Rows are numbered. After the first five, each row is followed by the numbers of the four nearest rows among all rows above it, by straight-line distance, nearest first.
In the rows, 128 means zero.
0: [142 141 122 123 152 109 142 125 188 149 124 107 149  86 144 128 127 123
 126 121 146 102  88 127 141 121 172 116 136 133 137 107 131 135 117]
1: [128 159 140 160 152 131 150 118 161 144 147 186 119 137 190 125 159 141
 104 128 119 166 107 124 129 175 100  81 140  85  99 130 172 106 167]
2: [124 136 135 169 122 156 145 127 129 126 178 193 116 169 169 123 160 138
  90  86 131 167 161 177 155 198  61 102 121 114 117 102 139 108 175]
3: [108 127 135 138 213 132 153 118 164 119 153 199 125 151 154 103 154 131
 101 124 172 152 143 121 180 212  73  64 138  98  99  67 145 113 170]
4: [125  26 146 149  48 141 110 132   4 107  97  45 164 185  67 125  98  80
  74  98 102 101 230 224 130 120 132 180 104 143 145  86 105 133 108]
5: [123 196 119  96 157 152 167 136 152 121 166 170 117  75 204 133 157 155
 140 120 138 146  95 113 131 123 108 103 143  86 113 121 139 137 131]
1 0 3 2
6: [120  84 122 123 108 107 125 137  85 121  92  89 123 163  76 110 134 110
 146 138 104 100 124 145 105  75 177 179 131 127 129 202  95 153  73]
0 4 5 1
7: [142 171 140 142 132 166 101 145 116 109 150 161 121 152 144 129 116  98
 129 140 142 143 129 147 130 137 109 118 127  97 105 111 119 140 165]
1 2 5 0
8: [143  54 113 109  91 100 112 152  80 121 101  61 122 176  86 123 104 115
 146 137 105 113 158 157 123  77 155 147 142 185 139  79 116 106  95]
6 4 0 7
9: [133 183 146 134 171 156 144 107 189 137 138 188 118  99 203 103 156 120
 123 168 166 124  93 122 175 163 112  71 104 104 114 120 161 103 157]
1 5 3 7
10: [117  63 129  97  68 117 109 114 116 127 114  49 145 152 114 138  68 106
 124 121  71  90 142 161 132  66 160 169 136 171 130 166 102 146  77]
6 8 4 0
11: [127 101 106 132  90  82 123 118 165 123  64  89 144 118  74 124  88 111
 169 113  78 119 138 128  99  72 174 163 121 144 132 158  80 116 109]
6 10 8 0
12: [127 179 119 131 129  89 117 149 145 118 144 107 148  81 140 115 154 121
 161 124 106 100 121 116 119  73 193 144 112 107 140 154 127 134 111]
0 11 6 5
13: [134 167 128 104 133  95 178 162 152 123 117 128 137 112 175 128 119 142
 131 117 130 103 105 102 133 102 162 124 117  87 109 105 140 158 110]
0 12 5 7
14: [125 161 128 144 144 123 133 122 131 161 125 205 103 159 175 120 155 114
 122 117 163 164 178 135 168 204  87  80 122 118 133  69 158  89 158]
2 3 1 9
15: [157 162 140 157 136 105 141 134 119 127 135 180 145 157 154 101 117 108
  98 136 135 162 158 161 120 133  74  96 138 121 128 134 139 135 146]
7 1 2 14
16: [127 123 147 170 161 134 141 140 149 127 136 213 129 168 176 129 133 151
  94 137 191 148 176 147 192 215  71  81 111 110  99  50 124  76 171]
3 14 2 1
17: [138 121 133 127 114  99 105 141  68 109 156 127 137 154 139 165 129  86
 128 119 121 146 176 145 153  93 136 142 106 132 134 161 120 122 102]
7 15 6 12
18: [121 134 159 155 161 180 144 106 132 141 162 202 124 156 171 112 140 124
 113  81 138 156 155 100 151 156  62  79 124  87  79 140 163  92 184]
1 2 3 14
19: [139 127 133 164 123 173 103 118 120 129 161 176 145 138 168 105 164 130
  97 114 166 146 176 161 136 173  77 101 122 133 134 101 143 103 163]
2 14 15 7
20: [145 138 142 145 138 134 131 123 150 152 139 168 190 105 179 100 168 140
 106 137 123 153 142 149 149 128  72  82 142 121 137 142 143 100 145]
15 19 1 9
21: [134 157 122 140 124 136 106 127 102 100 110  92 120 124 138 146 115 108
 165 144 115 117 147 139 127  75 148 149 127 149 136 126  99 139  95]
17 12 6 11
22: [115 107 111 144  78 122  91 148  46 100 141 131 134 145 103 118 117  75
 102 150  91 164 133 160 114  93 123 139 115 149 160 151  77 142  87]
17 21 6 8
23: [111 108  93 112 100  98 136 129 123 112 112  58 167 104  82 138  91 126
 148 124 107 119 152 158 137  66 178 178 110 139 147 170  73 146  80]
11 10 6 21
24: [100 170 123 143 128 147 144 151 173 140 165 147 122 125 201 121 146 110
 123 130 172 136 135 132 149 161 100 109 111 109 123  93 157 132 152]
9 1 7 5
25: [ 94 131 106 150 141 131 143 120 154 124 143 147 110 163 174 119 139 113
 133 135 154 144 180 115 139 229  79  84 132 126 121 101 166 114 155]
14 24 3 19
26: [128  84 140 143 112 119 147 128  67 112  79  50 142 170  94 130 118  84
 138 125 121  92 149 131 122 104 119 150 124 178 162  67 115 127  82]
8 21 10 6
27: [148 105 119 164 132 168 124 109 124 139 163 188 136 166 162 108 142 126
  73 101 159 137 169 157 138 210  50  90 132 113 128  95 121  93 167]
19 2 16 14
28: [124 159 132  86 155 142 157 100 164 126 172 142 150  90 191 129 137  95
 150 133 122 114  98 113 126 122 122 104 125  87 109 143 143 143 115]
5 13 0 24
29: [137 159 145 135 147 136 130 145 169 122 163 172 118 112 175 114 136 123
 125 149 148 161 151 128 150 145  92  82  93  76 110 121 149 113 133]
24 1 9 7
30: [118 177 160 169 150 137 136 127 172 125 160 180 137 143 200 126 168 123
 100 148 160 157 101 138 143 180  92  85 135 115 105  77 165 110 171]
1 24 9 29
31: [116  97 140 144  98 129 145 138  76 102 154 117 159 139 139 124 129 106
 119 127 121 113 162 165 148 160 120 146 127 129 129  97 116 126 151]
17 7 19 15
32: [134  79 125 109 110 105 123 147 110 126 111  52 160 159  62 128 116  90
 146 120 105  82 145 141 110 105 173 194 119 127 164 149 118 136  83]
6 23 10 8
33: [128 145 139 153 130 132 116 136 160 152 140 181 146 114 185 129 145 120
 107 132 191 121 133 124 163 189  75  92 122 105 100  49 157 120 145]
24 30 14 16
34: [125 129 112 147 120 136 117 137  79  99 140 135 134 152 129 131 151  78
 115 136 115 157 173 197 141 105 138 122 111 127 130 129 130 130 126]
17 31 22 7
35: [134 138 126 147 129 125 128 117 102 103 158 124 138 116 160 145 162  95
 152 136 144 101 170 155 150 151 129  84  94 135 114  97 143 124 141]
31 34 7 24
36: [ 97 141 150  72 109  76 149 127 160 129 110  99 139  78 109 130 125 123
 191 135  82  62  74 106  93  44 204 144 133 158 132 204  79 174  72]
12 11 23 6
37: [110 124 126 147 170 172 166 136 135 110 136 189 123 152 172 110 108 115
  86 113 154 142 150 124 178 166  84  75 122 108 105  78 161 111 175]
3 18 16 14
38: [165 178 139  99 114  81 139 114 162 159  93 116 136  43  97 148 129 121
 184 146 102  93  49 110  93  33 194 163 126 133 119 181 113 141  73]
36 12 11 0
39: [133 126 125 135 137 121 149 130 148 111 141 199 130 189 179 107 133 118
 107 114 171 165 153 141 174 226  77  86 124 120 109  22 154 101 178]
16 14 3 37
40: [142 156 126 114 139  67 115 140 154 120 104 106 135  88  93 136 113 144
 151 132 126 102 115 131 110  92 151 130 155 150 125  92 130 134 115]
0 12 21 13
41: [120  46 125 116  65 118  85 148  62 121 101  50 143 160  58 123  99  92
 111 118  69  96 176 179  99  83 141 156 145 158 137 124  77 113  89]
8 10 32 4
42: [ 90 136 136  92 140  76 163 105 207 140  91 128 147 102 179 134 153 142
 141 108 154  72 143  89 153 136 139  75 144 115 130  29 171  99 133]
0 13 33 24
43: [122 120 122 110 115  95 126 177  65 122 129  85 126 131 117 116 126  96
 118 108  97 125 135 158 131  82 140 154 134 132 126 141 112 129 124]
17 21 34 22
44: [141 144 105  71 101 110 141 139 118 140 100 112 159 104 103 168 134 134
 140 151 142  94  88  98 127 111 169 127 143 116 140 113 125 127  85]
40 0 13 12
45: [134 205 126 138 127 128 145 129 119 142 150 184 110 125 187 125 143 134
 112 128 138 167 105 127 123 189  88  92 141 104 118 119 151 114 152]
1 30 24 29
46: [119 131 117 145 122 107 158 138  59 119 136 142 147 142 153 151 145  65
 118 132 141  89 161 139 156 101 126 137 135 114 139 102  96 109 112]
31 17 34 35
47: [134 143 142 162 144 141 122 143 107 142 164 190 124 146 169 108 152 131
 109 122 158 182 186 138 160 192  59  58 107 140 112  65 152  90 184]
14 19 2 16
48: [115 124 129 174 114 170 119 108 102 132 191 154 130 168 131 109 139 111
 116 100 134 165 158 154 167 186  55 113 128 112 106 109 140 116 174]
2 19 27 47
49: [139  56 113 147  87 152 108 125  52 129 119  65 140 181  70 152 116  78
 110  84 107 106 196 207 137 149 146 170  93 134 142 120  96 119  92]
4 41 32 26
50: [114 100 115 144  95 110 132 131  32  96 159  94 115 154 148 143 154  46
  79 144 109 111 171 164 123 104 106 135 122 148 137 115 137 110 111]
34 46 17 31
51: [104 134 134 177 168 123 149 112 149 147 125 207 131 164 187 117 179 106
 106 152 175 132 154  84 177 210  51  58 141 115  99  71 163  79 166]
3 14 16 33
52: [118  91 143 176  93 128 106 118  80  85 138 116  99 172 132 151 147  84
 111 122 137 153 152 160 103 107 114 136 142 146 117 121 121 123 114]
34 50 17 31
53: [127 116  97 123  78 105  98 134  72 110 148 106 120 194 108 137 117  65
 109 147 109 147 130 182 125 110 131 123 123 150 139 119  96 138  82]
22 34 52 17
54: [127 130 140 160  97 161  80 135  25 110 147  94 139 140  97 168  98  75
  83 115  69 131 179 192 130  79 126 169 114 144 124 193 104 137 104]
22 17 34 43
55: [132 127 107 147 133 130 127 164 130 125 167 220 115 152 165 102 147 141
 105 104 167 140 180 136 175 196  55  80  94 125 139 104 163 119 133]
47 14 2 19
56: [138  64 108 112 104 137 130 111 121 133 125  72 142 139  56 116  92 114
 138 152  83 100 153 135 132  97 173 172 117 138 160 128  74 136  83]
32 23 10 6
57: [118 172 115  67 142  65 143 119 151 144 100 110 154  43  73 132 122 122
 186 159  78  83  43  74  87  38 186 143 149 130 133 223 115 166  90]
38 36 12 44
58: [142 105 111 120 113 107 111 137 109 116 111  87 134  94 135 135 105 111
 140 143  98 117  93 136 119 108 162 184 118 150 153 156  93 141  87]
21 23 43 6
59: [107  80 129 151 106  95 126 147  63 103  90  90 143 161 102 126 142  63
  80 115 135  98 216 140 150 154 120 147 128 162 122  56 112 110 116]
26 31 50 46
60: [134 115 115 107  84 137 108 127  89 121 121  51 153 142  85 155 116  74
 150 136  77  90 115 165  83  38 147 163 129 131 167 160 119 128 112]
32 10 6 43
61: [117 216  96  81 156 101 133 128 151 155 139 132 145  63 200 116 131 151
 200 145 133  78  52  60  96  61 178 104 149  97 114 176 157 146 106]
12 28 13 57
62: [119  77 131 118  93 101 113 118  89 128 126  75 117  71  93 136  91  99
 140 125  95 126 140 179 115  74 168 176 126 143 141 170 103 151  88]
23 58 10 6
63: [101 192 126 157 172 145 141 126 174 138  91 226 138 126 184 131 160 131
 130 132 150 152  97 104 154 190  81  87 129  69 109  55 159 116 149]
30 33 1 9
64: [144 106 142 101 121 105 128 143 127 111  92  77 134 100  86 145 132 124
 142 139 138  67 113 101  96  63 181 162 127 122 138 137 112 135  79]
44 58 32 40
65: [112 117 114 145 107 130 123 150  53  97 143 104 124 114 110 133 129  51
 127 110  82 143 151 160 124  99 128 138 117 125 143 150 109 131 105]
43 22 34 17
66: [117  32 125 149  95 122 101 161  68 111 131  70 148 177  75 136 125  55
 146 121  87  90 195 193 147  88 126 197 134 162 162 125  80 116  73]
41 49 8 32
67: [137  79 121 148  80 132  90 152  39 130 137  70 120 169  75 140 108  76
  96 103 116  96 168 154 132  96 148 186  96 156 132 141  89 132 113]
49 41 66 54
68: [110  55 136 130  76 106 100 138  58 100 109  58 149 168 107 123 118  52
 106 141  80 123 178 183 124 101 155 171 123 144 147 123 112 130  92]
41 66 67 49
69: [142 102 146 168 119 142  96 130  68  98 150 113 113 204 120 117 136 100
 135 152 127 130 171 184 165 126 129 112 117 142 121  86 116 121 130]
34 52 31 53
70: [112 152 124 138 131 142 167 110 176 130 129 174 135 127 177 145 180 112
  93 126 160 167 176 109 172 194  84  75 128  91 117  45 153  86 164]
14 33 51 39
71: [114  94 155 130 113 166 112 101 128 111 137 164 108 163 157 122 131  94
 129 143 145 193 157 141 128 182  98 102  93 124 127 114 127 120 166]
19 48 7 25
72: [114 130 144 174 164 165 103 122 121 131 153 137 140 170 156 127 150 136
 147 130 131 162 156 154 113 152 106 138 110 107 108 138 102 112 143]
7 71 19 48
73: [126  61 133 106 111  84 148 163 145 121  80  73 138 166 112 146 107  99
 136 138 134  78 144 140 142  99 174 127 143 163 184  81 129  89 104]
8 26 32 64
74: [117 144 103 153 166 120 149 126 118  89 144 130 159 138 164 125 146  90
 127 148 130 119 175 129 147 149 105  97 134 128 141  58 130 102 111]
35 46 31 25
75: [110 133 156 121 126 121 161 121 119 130 106 154 150 139 191 125 112 109
 120 134 137  97 140 115 160 163 109  88 147 120 101  50 144 123 134]
33 74 37 24
76: [127  54 128 128 110 110 125 117  72 134  81  76 174 183 112 148 127  94
 117 107 103 115 187 151 136 113 143 145 138 168 164  86 120 131 125]
26 8 68 59
77: [139 106 121 185 113 158 134 147  96 127 202 138 129 170 167 147 153 110
  91 102 173 148 179 140 154 182  64 111 122 124 123 106 128 106 164]
48 19 27 2
78: [163 216 132 161 184 126 160 118 137 141 144 163  85 143 154 126 149 108
 101 118 166 183 133 135 149 218 100  69 126 104 131  74 166 109 186]
14 45 30 1
79: [129 139 124 108 128 104 142 128 154 110  85  92 152  93 119 147 113  99
 157 143  96 104 120 118  97  78 190 119 118 128 127 119 112 143 100]
64 40 12 21
80: [135 136 132 134 148 131 136 125 147 126  98 173 118 166 188 106 156 134
  92 152 187 134 105 126 170 202 108  89 125 132 116  29 186  92 162]
39 33 30 14
81: [132 101 110 137 108 101 138 104  96 102  96  63 144 159  96 129 110  79
 135  88  85 110 172 151 114  99 170 138 141 174 126 106  95 146  93]
76 26 8 68
82: [127  67 115 161  90 110 127 148  16  88 117  75 140 125  96 115 105  80
 133 114 104 126 191 179 110  82 125 146 122 134 114 151  93 166  84]
65 68 67 22
83: [105  54 108  67  88  96 106 126 157  99 118 108 154  95 117 152  80 137
 130 151  75 103 134 146 112  35 177 165 133 171 123 132  91 152 109]
10 23 62 11
84: [107 170 125 103 164  83 136 149 206 151 109  66 144  68 123  98 120 155
 172 160 157  75 111  97 131  79 181 132 136 157 130  90 129 120  89]
40 0 79 12
85: [134 117 129 133 100 134  76 150  64  73 136  96 121 143 117 150 130  49
 120 128 102 132 177 159 123 102 121 141 106 124 121 136  96 119 100]
65 17 34 22
86: [132  41 122 145  98 146 116 125  53 104 126  49 150 160 109 136  98 105
 117 101  89 114 190 200 115 113 168 167  78 146 146 139  73 111  93]
49 68 67 41
87: [125 158 125 153 129 135 143 146 137 136 138 133 138 157 184 123 149 117
 134 137 186 123 158 141 154 181  95  92 125 101 121  88 147  98 131]
24 33 25 14
88: [132 116 107 157  96 136 111 127  51  82 146 150  97 157 119 144 155  52
 116 127 117 143 140 170 138 107 123 146  96 108 117 121  88 146 122]
34 85 65 52
89: [122 168 130 139 189  96 121 129 206 149 156 219 124  92 181  93 166 124
 154 133 139 137  63  90 138 162 110  72 135 105 114 101 148 101 156]
9 1 63 30
90: [119 188 140 124 133 139 196 141 180 151 131 141 136 109 209 133 136 130
 131 125 153 115 102  82 136 101 133 102 145 106 132 113 171 135 136]
13 5 28 24
91: [104 128 112 161 104 174 128 131  67 109 139 153  87 162 146 150 157  65
 115 125 122 158 156 183 130 142 107 144 108 137 125 127 107 121 138]
88 34 52 65
92: [142 135  94 127 102  98 126 145 146 144 129  95 148 115 110 166 135 102
 146 139  94  98 103 114 109  71 162 171 124 124 153 123 109 175  74]
58 79 64 44
93: [133 115 150 128 102 111 135 152 134  97  77  63 118 119  86 136 102 150
 168 148 123 109 119 119 129  58 205 159 127 150 131 131 112 124 108]
64 79 11 21
94: [103  88 128 234 112 198 134 116  63 160 149 160 143 186 122 126 119  89
  77  91 153 150 237 172 172 248  48  97 109  95 119  64 181  84 159]
48 27 77 2
95: [142 136 120 140 141 149 132 124 156 149 148 173 131 145 166 122  94 127
 150 121 121 148 134 154 152 137  87  91 103  91 132 109 129 134 161]
29 7 15 24
96: [154 178 160 134 132 116 134 140 131 129 148 128 141  90 169 122 132 116
 145 131 103 114 127 144 137  91 157 139 132 115 142 131 150 140 108]
12 13 0 21
97: [152 127 133 152 149 138 101 132 106 127 157 154 128 106 160 116 164 123
 118 131 161 151 118 179 145 146  74 136 111 109 115 112 141 128 140]
19 7 72 29
98: [119 105 128 177 117 131 122 140 121 129 153 183 143 156 171 136 106  99
  80 119 136 156 183 148 140 186 103  99 117 125 150  89 136  97 151]
19 27 77 2
99: [147 130 128 164 108 154 106 144 139 125 136 147 126 150 130  98 173  91
  73 149 170 144 167 176 156 167 111 130 109 100 135 109 169 123 145]
19 97 87 98
100: [110 190 123  99 161  92 153 141 176 130 112 150 128  81 186 117 157  98
 149 124 166 129  98 124 119 129 129  72 141 108 114  81 145 105 157]
90 5 89 24
101: [139 141 141 128 118 150 116 116  92  93 143 149 125 136 135 120 139  73
 102 139 104 147 142 154 134  90 117 128 121 126 129 146 100 126 129]
34 88 65 17
102: [146  92 105 130  82 123 111 161 114 113 114  83 157 157  50 117  91 132
 123 109 142 107 151 149 114  57 164 154 114 154 152 153 115 126  87]
32 23 56 6
103: [128 111  92 165  93 137 113 124  65 110 151 112 114 147 107 118 140  54
  76 143 101 144 141 153 102  82 128 147 116 172 121 172  83 143 133]
22 65 101 88
104: [133 142 146 183 142 166 162 118 116 133 158 182 133 168 163 109 142 114
 143  98 166 180 167 159 162 181  76  71 129 113 103 103 145 116 151]
2 48 47 19
105: [123 152 125 122 132 115 143 127 206 146 133 173 140 100 210 133 154 112
 123 163 188 119 169  74 155 165 118  99 127  78 117  76 160 116 147]
33 24 70 29
106: [140 113 105 157 100 143 103 117  30 111 151 103 107 154 118 155 137  36
  70 147  93 147 191 203  99  93 112 172 121 153 150 168  76 147 102]
103 54 22 85
107: [140 143  97 157 112 158 102 121 100  98 155 173 101 141 126 125 166  96
 132 133 101 148 123 169 130 127 108 131 122 145 114 164 129 156 144]
101 91 34 88
108: [134 118 132  94  96 111 132 159 131 106  88  59 167 135 102 118 119 114
  98 126 113  77 147 149 103  68 182 197 131 149 146 118  88 146  91]
32 64 23 102
109: [110 156 128 109 156  79 161 140 180 155 108 166 146 101 195 120 163 126
 122 133 160  97 107  76 146 100 109  91 134 125 116  62 132 101 129]
100 42 90 105
110: [137 143 127 104 107 134 122 132  83 103 130  74 127 140 115 149 119  84
 130 122  65 114  94 149 120  83 150 155 110 135 153 180  98 117 125]
60 43 58 65
111: [113 158 137 127 126 112 183 116 131 128 120 165 128 120 161 132 150  86
 136 130 160 120 160 138 169 159 106 101 127 113 131  97 168 115 132]
87 75 24 35
112: [142 144 104  84 112  86 148 144 140 133  94  72 136  91 114 164 111 114
 156 143 112 124 128 137 117 104 193 133 151 167 146  85  98 131  87]
79 40 44 92
113: [ 73  34 127 117  60  85 125 148  35 112  93  52 153 189 120 139 111  60
  91 119 132  71 182 173 150 129 154 137 109 164 153  38 110 122 114]
59 76 68 26
